Below are the code and all the weights of a small trained network. Each question names an input and a class and asks about switching units off, where a switched-off unit gives its printed mean instead of its output.

import numpy as np


def w(rows, s, z=0):
    codes = np.array(rows[::2]) - 128.0
    scale = np.full(codes.shape[1], s)
    scale[-1] = z or s
    return codes * scale


def f(y):
    return np.maximum(y, 0)


def log_softmax(a):
    a = a - a.max(-1, keepdims=True)
    return a - np.log(np.exp(a).sum(-1, keepdims=True))


def net(x, mask):
    res = np.array(x, float).reshape(1, 6) / 4 @ E
    y = f(res @ A[0][:, :-1].T + A[0][:, -1])
    res = res + np.where(mask, y, B[0][:, -1]) @ B[0][:, :-1]
    return log_softmax(res[-1] @ U[:, :-1].T + U[:, -1])


A, B = {}, {}
E = w([
[127,22,160,58,122],'x0',
[55,125,112,79,175],'x1',
[139,192,138,51,158],'x2',
[140,113,16,137,164],'x3',
[101,172,87,128,6],'x4',
[207,117,76,146,142],'x5',
],0.011)
A[0] = w([
[82,100,160,79,172,203],'n1',
[212,136,116,92,116,36],'n2',
[155,166,169,125,134,241],'n3',
[176,156,133,140,165,60],'n4',
[165,129,230,48,97,22],'n5',
[127,153,137,169,200,177],'n6',
[38,106,137,121,34,118],'n7',
[80,88,112,163,42,85],'n8',
[66,249,34,153,71,2],'n9',
[113,119,126,123,175,116],'n10',
[153,134,167,170,137,169],'n11',
[116,128,173,61,76,107],'n12',
[211,177,176,162,141,188],'n13',
[89,142,112,183,129,98],'n14',
[114,102,75,118,138,156],'n15',
[105,65,164,163,208,60],'n16',
[105,111,146,146,235,26],'n17',
[115,89,67,105,79,195],'n18',
[201,68,7,127,131,58],'n19',
[163,86,200,88,149,163],'n20',
[173,136,194,87,148,77],'n21',
[182,96,72,162,143,120],'n22',
],0.013,0.0064)
B[0] = w([
[36,87,127,93,110,220],'n1',
[218,130,119,174,213,160],'n2',
[57,108,59,201,111,197],'n3',
[128,46,122,159,123,156],'n4',
[76,211,199,170,231,191],'n5',
[98,50,105,110,136,198],'n6',
[174,157,189,145,46,211],'n7',
[201,108,164,153,51,187],'n8',
[115,235,63,104,120,250],'n9',
[102,92,160,107,118,166],'n10',
[101,138,99,150,104,175],'n11',
[66,176,187,154,115,184],'n12',
[111,77,67,234,89,210],'n13',
[176,158,103,103,121,165],'n14',
[163,132,169,76,151,178],'n15',
[106,37,136,130,99,199],'n16',
[52,15,119,63,157,193],'n17',
[187,189,165,93,103,200],'n18',
[254,93,132,77,213,227],'n19',
[80,180,101,143,120,213],'n20',
[92,152,112,159,178,173],'n21',
[178,89,77,84,126,197],'n22',
],0.0089,0.013)
U = w([
[120,224,81,121,101,108],'0',
[81,167,215,198,160,118],'1',
[78,48,153,115,142,136],'2',
[167,86,75,237,124,47],'3',
[193,141,244,179,42,90],'4',
[111,148,184,71,83,131],'5',
[102,84,96,162,57,255],'6',
[218,98,94,99,159,130],'7',
],0.011,0.0081)

Each question gives the input, the list of numbers given to net, and the class t.
The units are the neurons (one row each of A and B). Each row of codes is followed by its name. A weight is (code - 128) times the scale printed after its matrix; where a second scale follows, it is the last column's (A, B and U).
mask holds one flag per neuron, in row order. A switched-off neuron (its flag False) gives its mean, the last column of its row in B, instead of its output. The means were averaged over made-up inputs and are rounded, as every weight is.
A unit's drop is (log p(t) with every unit on - log p(t) with that unit switched off) / (log p(t) with every unit on - log p(t) with every unit switched off).
The circuit of an input: a set's keep is (log p(t) with only the set's units on - log p(t) with every unit switched off) / (log p(t) with every unit on - log p(t) with every unit switched off). Starting from the 12 units with the biggest drops (on a tie, the unit counted first), units are removed one at a time, each time the one whose removal leaves the highest keep (on an exact tie, the one counted first), for as long as the keep stays at least 0.8.
units of the circuit, in order: the units of the circuit, biggest drop first
top k neurons: the k neurons with the biggest drops, biggest first
drop of u: that unit's drop, to one decimal
input [7,-1,-6,4,-6,3], class 7: units of the circuit, in order : (n19)
input [8,5,4,0,1,-2], class 1: units of the circuit, in order : (n5 n12)
input [6,-4,7,5,-4,-1], class 2: units of the circuit, in order : (n1 n9)
input [-6,2,5,3,-5,1], class 2: units of the circuit, in order : (n17 n6)
input [-3,-2,4,-3,1,3], class 3: top 2 neurons : (n13 n1)
input [-1,-6,7,2,1,7], class 3: top 2 neurons : (n13 n3)
input [8,-8,7,1,-8,8], class 3: top 2 neurons : (n13 n20)
input [-2,-4,-5,-3,6,6], class 4: top 2 neurons : (n8 n18)
input [4,4,1,-6,4,-3], class 1: drop of n12 : 0.1
input [-3,3,-5,0,6,5], class 0: drop of n9 : 1.4
input [-2,-7,0,-6,0,-7], class 1: drop of n5 : 0.4
input [8,0,-7,-4,-1,-1], class 4: drop of n7 : 0.2
